Below is a small trained network, with its code and all its weights. Each question gives an input and a target symbol and asks what happens when units are switched off, that is, made to give their printed mean instead of their output.

import numpy as np


def w(rows, s, z=0):
    codes = np.array(rows[::2]) - 128.0
    scale = np.full(codes.shape[1], s)
    scale[-1] = z or s
    return codes * scale


def f(y):
    return np.maximum(y, 0)


def softmax(a):
    e = np.exp(a - a.max(-1, keepdims=True))
    return e / e.sum(-1, keepdims=True)


def log_softmax(a):
    a = a - a.max(-1, keepdims=True)
    return a - np.log(np.exp(a).sum(-1, keepdims=True))


def net(x, mask):
    ids = ['βγδεηξπτψ'.index(c) for c in x.split()]
    T = len(ids)
    res = E[ids] + P[:T]
    r = res
    for j in range(3):
        rows = slice(4 * j, 4 * j + 4)
        q, k, v = (r @ M[0][rows].T for M in (Q, K, V))
        z = softmax(np.where(np.tri(T) > 0, q @ k.T / 4**0.5, -1e9)) @ v
        o = O[0][rows]
        res = res + np.where(mask[j], z, o[:, -1]) @ o[:, :-1]
    y = f(res @ A[0][:, :-1].T + A[0][:, -1])
    res = res + np.where(mask[3:7], y, B[0][:, -1]) @ B[0][:, :-1]
    return log_softmax(res[-1] @ U[:, :-1].T + U[:, -1])


Q, K, V, O, A, B = {}, {}, {}, {}, {}, {}
E = w([
[119,252,101,83,80],'β',
[90,69,122,198,148],'γ',
[205,248,135,116,135],'δ',
[147,204,93,65,238],'ε',
[168,184,248,66,170],'η',
[163,152,155,39,195],'ξ',
[29,159,116,65,142],'π',
[40,126,176,140,76],'τ',
[100,208,111,51,104],'ψ',
],0.018)
P = w([
[91,40,99,133,109],'0',
[75,122,120,147,122],'1',
[74,167,140,171,125],'2',
[76,204,144,187,137],'3',
[92,231,144,205,145],'4',
[106,254,127,224,170],'5',
],0.0071)
Q[0] = w([
[178,146,67,121,130],'h0',
[99,78,221,138,98],'h0',
[133,111,102,138,175],'h0',
[212,80,202,182,132],'h0',
[108,138,208,97,206],'h1',
[128,100,114,179,70],'h1',
[73,133,83,95,189],'h1',
[157,105,223,166,229],'h1',
[84,114,209,154,238],'h2',
[201,143,157,101,226],'h2',
[68,242,150,109,117],'h2',
[132,38,58,154,7],'h2',
],0.011)
K[0] = w([
[184,150,159,147,131],'h0',
[110,116,205,152,144],'h0',
[157,80,127,160,172],'h0',
[138,108,108,211,124],'h0',
[107,143,150,255,83],'h1',
[143,62,119,125,158],'h1',
[113,146,106,164,154],'h1',
[176,153,115,211,116],'h1',
[98,109,143,192,76],'h2',
[183,156,138,189,74],'h2',
[102,171,132,108,81],'h2',
[141,92,138,44,115],'h2',
],0.015)
V[0] = w([
[197,200,178,102,131],'h0',
[56,113,136,58,216],'h0',
[187,174,55,91,151],'h0',
[131,33,83,146,198],'h0',
[48,126,117,122,124],'h1',
[97,85,1,137,52],'h1',
[99,135,191,215,47],'h1',
[196,179,49,188,153],'h1',
[104,143,123,234,61],'h2',
[139,120,157,46,113],'h2',
[187,196,99,129,129],'h2',
[129,65,152,177,165],'h2',
],0.0091)
O[0] = w([
[113,77,134,153,133,125],'h0',
[116,105,96,170,109,254],'h0',
[160,59,183,85,108,116],'h0',
[156,155,106,133,118,55],'h0',
[135,125,128,101,201,226],'h1',
[103,95,135,2,165,121],'h1',
[136,101,183,140,112,157],'h1',
[33,147,56,105,120,63],'h1',
[120,104,172,81,150,162],'h2',
[150,78,106,189,44,119],'h2',
[95,155,140,52,100,107],'h2',
[59,127,148,199,200,67],'h2',
],0.0081,0.007)
A[0] = w([
[88,127,104,143,88,61],'n0',
[33,7,112,153,115,132],'n1',
[98,96,99,146,103,93],'n2',
[102,134,113,124,99,253],'n3',
],0.017,0.0046)
B[0] = w([
[166,145,104,74,178,155],'n0',
[156,182,163,3,45,253],'n1',
[213,90,130,145,140,149],'n2',
[93,124,171,84,172,237],'n3',
],0.014,0.0058)
U = w([
[135,107,178,161,91,151],'β',
[123,136,150,132,128,14],'γ',
[5,165,148,152,113,255],'δ',
[152,167,78,128,154,107],'ε',
[118,129,148,132,115,46],'η',
[209,87,128,114,114,133],'ξ',
[23,128,166,159,196,137],'π',
[168,100,185,131,158,87],'τ',
[194,139,161,60,71,120],'ψ',
],0.013,0.0067)

Each question gives the input, a string of symbols that net reads in full, and the target symbol t.
The units are the heads (4 rows each of Q, K, V and O) and the neurons (one row each of A and B). Each row of codes is followed by its name. A weight is (code - 128) times the scale printed after its matrix; where a second scale follows, it is the last column's (O, A, B and U).
mask holds one flag per unit, heads first, then neurons. A switched-off unit (its flag False) gives its mean, the last column of its rows in O or B, instead of its output. The means were averaged over made-up inputs and are rounded, as every weight is.
A unit's drop is (log p(t) with every unit on - log p(t) with that unit switched off) / (log p(t) with every unit on - log p(t) with every unit switched off).
The circuit of an input: a set's keep is (log p(t) with only the set's units on - log p(t) with every unit switched off) / (log p(t) with every unit on - log p(t) with every unit switched off). Starting from all 7 units, units are removed one at a time, each time the one whose removal leaves the highest keep (on an exact tie, the one counted first), for as long as the keep stays at least 0.8.
circuit, biggest first: the units of the circuit, biggest drop first
most important unit: the unit with the biggest drop
top k neurons: the k neurons with the biggest drops, biggest first
heads that matter: for each layer, one digit per head in row order, 1 if its drop is at least 0.15 and else 0, layers parted by /
drop when u is switched off: that unit's drop, to one decimal
input η ξ ξ, target ξ: most important unit	h0
input γ β τ ε ξ, target τ: circuit, biggest first	(n1; h1)
input η τ π π π, target π: circuit, biggest first	(h1; n1)
input ξ ξ β δ τ, target ψ: heads that matter	000
input ξ π ξ π ξ, target ξ: top 2 neurons	(n1; n3)
input η π τ ξ, target τ: circuit, biggest first	(h1; n1)
input γ η ξ π δ ε, target δ: heads that matter	011
input τ τ τ γ, target ψ: heads that matter	011
input τ ψ δ γ ξ, target π: circuit, biggest first	(n1; h2)
input ε γ π τ ξ η, target τ: heads that matter	011
input ψ ψ γ ξ γ π, target ψ: heads that matter	110
input γ η ε π, target ψ: heads that matter	100
input π γ ε π π, target π: circuit, biggest first	(n1; h1)
input π ψ π γ η, target π: circuit, biggest first	(h2)
input ξ δ π η δ, target δ: heads that matter	010
input π β π τ η ε, target τ: heads that matter	110
input ε η ε, target ε: drop when h0 is switched off	-0.1
input ψ τ η, target τ: drop when n1 is switched off	0.2
input π ξ π δ ξ, target δ: drop when h0 is switched off	0.0
